Each row has a name. After each piece below comes the name of the row it's from, unless a question asks for something else. Each question is about the rows just above it. Places in a row count from 1.

(186): [127 146 123 123 141 139  82 112 120 150 142 135]
(198): [165 111  79 171 117 105  74 161 128 115 179 155]
(134): [116 122 120 120 148 126 153  98 115 121 129  92]
(194): [168 167 129 169  31 148 106  98 113 126 125  98]
(40): [131 124  92  92 157  83 149 114 116 155  81 115]
(111): [142 144 117 141 144 194  92  89  80 134 128  76]
(62): [142 144 117 141 144 194 128  89  80 134 128  76]
(84): [126 148 116 120 153 120 122  98  56 204 131 126]
(138): [100  83 150  92 102 128  92 154  98 127 140 166]
(159): [124 134 124 154  90  92 145 148 138 155  90  89]
[ 98 153 126 148 120 120 122 116] is which row, read backwards?
(134)
The next 2 entries after [116 120 153]:
[120 122]

(134): [121 126 139 119 138 135 131]
(171): [147 147 107  85 129  73 138]
(194): [138 135 121 167 128  95 144]
(84): [ 97 143 112 125  96 124 131]
(138): [145 101 117  93 124 142 154]
(62): [113 130 129 160 113  55 138]
(198): [172 176 120 170 147  98 134]
(159): [105 112 120 109 127 114 129]
(40): [139 133 105 103 106 147 134]
(98): [141 126 111  85 132 118 128]
(111): [105 112 131 176 133 179 135]
tags:
[125] -> q556
[170] -> q249
[112] -> q30
[119] -> q467
Look up the entry of (84) at place 4 in the table:
q556
which: [121 126 139 119 138 135 131]
(134)
Which row holds [105 112 120 109 127 114 129]?
(159)

(186): [128 139  99 150 212]
(84): [132 119 109 167 129]
(134): [128 139  99 150 108]
(98): [102  92 120  91 139]
What are the next 2 entries after [119 109]?
[167 129]
Give the next 2 entries after [132 119].
[109 167]
Which row holds this, read backwards? [ 92 102]
(98)
tags:
[139] -> q133
[128] -> q934
[119] -> q436
[129] -> q954
[167] -> q256
[118] -> q832
Join (84) by its entry at place 2:
q436

(138): [164 105 105 140]
(111): [120 129 133 124]
(198): [102 148 151 117]
(98): [119  90 138 125]
(62): [119 138 138 125]
(194): [144 118 119 132]
(186): [164 105 127 140]
(159): [180  90  72 149]
tags:
[128] -> q959
[138] -> q309
[129] -> q735
[137] -> q357
Look up the entry of (111) at place 2 in the table:
q735
[119 118] is which row, read backwards?
(194)

(171): [104 127 163  88 162 106 142 170 131  65 173 181 109 149 103 140  80 217
 136 121 158 144 126 149 128 129  88 113 128  87  99 129 121 126 142 146
 112 132]
(98): [140 116 141  77 201 179 122 137 141  91 149 128 102 135 139 149  90 157
 135 110 123 107 122 111 128  63 119 119 115 109 107 157 119 165 140 113
 129  84]
(40): [157 101 121 118 134 104 127 163  88 162 106 142 170 130 128 136 185  83
 169 150 134 160 160 119 139 100 141  93  95 151 213 142 132  67 126  85
 130 122]
(194): [157 101 121 118 134 104 127 163  88 162 106 142 170 130 128 136 185  83
 169 150 134 160 160 119 139 100 141  93  95 151 213 117 132  67 126  85
 120 122]
(138): [162 106 143 170  60 133 112 186 120 125 115  83  49 110 145 127 124  70
 108 132 111 115 127 139 115 143 140 128 136  98 105 149 119 103 152  95
 136 148]
which: [157 101 121 118 134 104 127 163  88 162 106 142 170 130 128 136 185  83
 169 150 134 160 160 119 139 100 141  93  95 151 213 142 132  67 126  85
 130 122]
(40)
Which row holds [131 170 142] read backwards?
(171)
which: [157 101 121 118 134 104 127 163  88 162 106 142 170 130 128 136 185  83
 169 150 134 160 160 119 139 100 141  93  95 151 213 117 132  67 126  85
 120 122]
(194)

(186): [104 137 178 119 104 149 104 141 122  81 136 109 137 177 137 150 112 106
 109 127 148 149  78 126]
(194): [108  99 135 151 153 177 137 146  61 138  97  91 129 138  99 189 220 174
 115 140  90  90 176 119]
(138): [ 77 149 172 117 108 131 105 149 125  81 157 114 153 171 125 158 128 100
  96 122 142 151  64 135]
(198): [ 87 143 173 109 108 121 115 147 121  96 165 137 148 155 129 146 122 110
 107 125 148 132  81 128]
(84): [135 112 116 173 169 160 124 145  37 155 129 149 160 185 142 135 191 173
 112 170  97  78 192 125]
(111): [ 85 147 185 104 116 138 120 157 135  90 145 102 135 163 133 150 119 103
 108 115 146 153  63 110]
(134): [189 220 175 121 111 124 105 140 127 102 158 111 133 156 126 161 133 115
  96 129 148 145  80 126]
Give the next 2 entries after [138 120].
[157 135]
What are the next 2 entries after [189 220 174]?
[115 140]

(98): [127 106 118 159 124 104 143 151 100 118 127 176 103 213 134 120 139 118
 128 122 164 169 151 106 181 113 147 141 188 133 182 159  66 113 157 166
 161 141 155 104  81 156 115 184 105 198 137 105 126 133 120 151 172 135]
(171): [177 151 197 119 120 203  75  95 172 183 108 126 189 119  75 155 124 133
 148 120 130 176  58 213 125 112 111 150 110 154 146 150 189 213 113 121
 121 166  65 208 169 126 145  91 148 120 138 127 193 113 141 131  44 123]
(111): [124 118 128 117 154  83 134 145 109 138 106 183 122 192 122 109 133 110
 134  71 162 198 124 123 205  78 120 132 156 127 166 164 108 116 140 168
 133 143 135  83 100 140 133 137 114 172 136 113 139 161  93 139 146 136]
(138): [162 200 184 124 110 190  76  96 156 170 105 128 172 133  74 148 122 125
 139 121 130 171  65 196 127 109 113 146 121 146 152 148 163 197 117 124
 125 161  71 196 149 127 133 104 137 131 134 116 181 106 136 132  56 120]
(186): [129 114 133 121 129 110 114 127 114 135 104 156 123 169 106 116 126 109
 125  92 144 173 108 131 168  89 115 129 144 125 156 151 109 129 130 148
 128 138 116 111 104 132 122 131 114 156 128 107 138 132 105 132 121 124]
(40): [146 137 154 128 165 119 135 150 137 165 121 176 144 179 129 136 148 126
 143 101 160 200 128 154 196 104 128 147 152 140 169 171 149 147 148 175
 137 156 138 123 134 148 151 138 143 165 151 135 157 168 117 153 139 149]
(62): [125  97 115 161 118 104 139 149  95 117 125 172  95 215 130 121 139 114
 119 128 159 164 151 103 177 115 146 140 190 126 184 157  60 109 159 169
 160 139 155 107  75 156 108 189 105 199 136 100 121 128 120 154 172 135]
(134): [168 176 182 114 130 200 105  98 183 161 136 108 203  77 108 148 117 160
 168 129 125 131  84 200  97 139 150 111  91 165 106 123 204 200 102  90
 124 153  81 197 194 116 157  75 148  88 135 152 182 121 152 113  60 124]
(84): [177 151 197 119 120 203  75  95 172 183 108 126 189 119  75 155 124 133
 148 120 130 176  58 213 125 112 111 150 110 154 146 150 189 213 113 121
 121 166  65 208 169 126 145  91 148 120 135 127 193 113 141 131  44 123]
Give the next 2 entries after [148  88 135 152 182].
[121 152]
Which row holds [200 160] read backwards?
(40)
Table of tags by key:
[84] -> q666
[152] -> q811
[105] -> q516
[151] -> q626
[104] -> q123
[157] -> q50
Join (62) by its entry at place 23:
q626
[177 151 197 119 120 203  75  95 172 183 108 126 189 119  75 155 124 133
 148 120 130 176  58 213 125 112 111 150 110 154 146 150 189 213 113 121
 121 166  65 208 169 126 145  91 148 120 138 127 193 113 141 131  44 123] is in which row?
(171)

(159): [129 147 127 130 133 138 119 132 113  64 129 130 124 105  93 143 130 124
 131 127 122 124]
(194): [125 125 138 129 118 136 126 130 116  98 128 129 126 112 132 141 129 126
 126 128 123 127]
(198): [129 157 123 130 138 132 119 132 111  52 129 129 123 109  74 142 129 124
 131 127 125 124]
(138): [129 149 123 131 111 132 121 131 113  74 130 130 124 102 114 136 129 126
 127 128 123 126]
(98): [127 138 130 129 112 139 125 130 117 101 128 130 125 107 149 144 129 126
 126 128 121 127]
(171): [125 133 138 129 133 128 125 129 130 118 128 128 129 127  97 146 129 126
 127 128 121 126]
(62): [128 158 124 129 128 132 119 131 107  52 129 128 124 105  74 142 129 126
 127 127 122 125]
(111): [125 133 138 129 133 128 125 129 130 118 128 128 129 127 131 131 129 126
 128 127 125 126]
(134): [128 150 123 131 111 139 125 130 118  85 128 130 123 106 138 147 129 125
 126 128 121 127]
(186): [123 130 118  85 130 127 127 129 130 122 128 128 129 125 150 130 129 127
 128 128 125 127]
(84): [125 142 140 130 137 127 126 129 122 101 127 128 128 124 117 135 129 126
 127 127 124 127]
(40): [126 136 130 129 130 127 127 129 129 114 127 128 128 128 139 130 129 127
 128 127 126 128]
key -> tag
[142] -> q989
[147] -> q481
[143] -> q510
[126] -> q459
[146] -> q40
[131] -> q714
[130] -> q759
Join (171) by its entry at place 16:
q40
Which row holds this, read backwards? [125 122]
(62)
which: [125 142 140 130 137 127 126 129 122 101 127 128 128 124 117 135 129 126
 127 127 124 127]
(84)
What are the next 2 entries after [123 109  74]?
[142 129]
Give the next 2 entries after [125 130 118  85].
[128 130]
Where do [129 147 127 130 133 138 119 132 113  64 129 130 124 105  93 143 130 124
 131 127 122 124] appear?
(159)

(134): [128 131 140 111 122 115 123 116 108 119 102 138 118 113 140 166 106]
(62): [128 136 139 103 122 112 125 122 116 120 109 139 123 112 139 158 113]
(186): [133 190 118 120 132  98 126 161 128 148 120 166 125 106 162 138 114]
(194): [130 202 120 107 126  99 136 170 130 148 125 152 130 107 142 131 122]
(138): [129  91 114 165 142 145 124 116 143 127 152 111 132 151 122  92 145]
(198): [128 120 136 122 112 103 109 116 125 139 122 111 132 113 145  93 134]
(171): [128 112 138 128 123 131 121 111 102 117 102 136 111 124 139 164 100]
(159): [128 136 139 103 122 112 125 122 116 120 109 139 123 124 149 123 118]
(98): [128  78 118 160 137 152 123 113 135 123 144 107 129 154 119 104 137]
Table of tags by key:
[140] -> q233
[118] -> q333
[136] -> q785
[115] -> q385
[116] -> q578
[139] -> q270
[135] -> q431
Join (62) by its entry at place 3:
q270
Where do [128 136 139 103 122 112 125 122 116 120 109 139 123 124 149 123 118] appear?
(159)
[122 111 140] is which row, read backwards?
(134)

(84): [135  94 187 128 122  97 126  89 122 141  92  89 187 120]
(40): [135  94  92  97 187 187 122  89 125  89 126 120 122 128]
(194): [135  94  92  97 176 187 122  89 141  89 126 120 122 128]
(186): [122 141  92  88 187 187 122  89 141  89 126 120 122 128]
Which row holds [128 122 120 126  89 141  89 122 187 187  88  92] read backwards?
(186)
The next 2 entries after [122 141  92  89]:
[187 120]
which: [122 141  92  88 187 187 122  89 141  89 126 120 122 128]
(186)
tags:
[141] -> q164
[88] -> q977
[89] -> q982
[186] -> q11
[187] -> q288
[142] -> q562
Join (186) by its entry at place 10:
q982

(84): [ 96 134 154 190 101 146 127 174]
(198): [168  91 123 120 154  88 189  98]
(40): [ 84 124 188 182 100 127 127 179]
(186): [ 82 124 190 179 101 129 123 178]
(171): [ 92 134 156 185 112 144 125 173]
(138): [167  95 122 120 167  85 187  95]
(62): [ 98 134 159 190 106 151 120 169]
(111): [150 107 131 109  98 123 176  98]
(98): [ 93 126 187 187  97 128 121 175]
(159): [188 146  93  96 181 150 137 115]
(134): [201 147  90 100 181 150 139 113]
Give the next 2 entries after [122 120 167].
[ 85 187]
tags:
[150] -> q533
[144] -> q300
[127] -> q160
[123] -> q27
[109] -> q532
[107] -> q347
[129] -> q261
Join (111) by its entry at place 6:
q27

(138): [120 117 183  92 147  67]
(40): [164  98  68 140 196 124]
(84): [112 181 144 123 199 129]
(159): [136 155 180 149  97 184]
(134): [137  40 105 120  74 124]
(98): [164  98  68 116 196 124]
(111): [207  44 167 138 124 128]
[147  92 183 117 120] is which row, read backwards?
(138)
tags:
[121] -> q407
[149] -> q355
[150] -> q56
[120] -> q918
[140] -> q49
[141] -> q388
Join (134) by its entry at place 4:
q918
which: [207  44 167 138 124 128]
(111)
[124 196 140  68  98] is which row, read backwards?
(40)

(40): [146 106 211 139 193 103 185 129]
(134): [125 104 143 172 115 138  71 118]
(138): [134 211 106  93 113 136 116 137]
(198): [167 112  74 141 121  87 152 144]
(98): [127 148 105 135 118 154  77  81]
The next 2 entries after [211 106]:
[ 93 113]
Which row holds this, read backwards? [103 193]
(40)
tags:
[168] -> q707
[137] -> q143
[134] -> q945
[133] -> q447
[167] -> q259
[135] -> q682
[125] -> q890
Join (138) by its entry at place 1:
q945

(186): [129  70 171 117 122 156]
(62): [129  70 114  74  87  70]
(171): [192  96 156 137 178  30]
key -> tag
[137] -> q950
[74] -> q122
The tag of (171), keyed by place 4:
q950
The row with [129  70 114  74  87  70] is
(62)
Where do [129  70 171 117 122 156] appear?
(186)
Give the next 2 entries after [ 70 171].
[117 122]
The row with [192  96 156 137 178  30] is
(171)

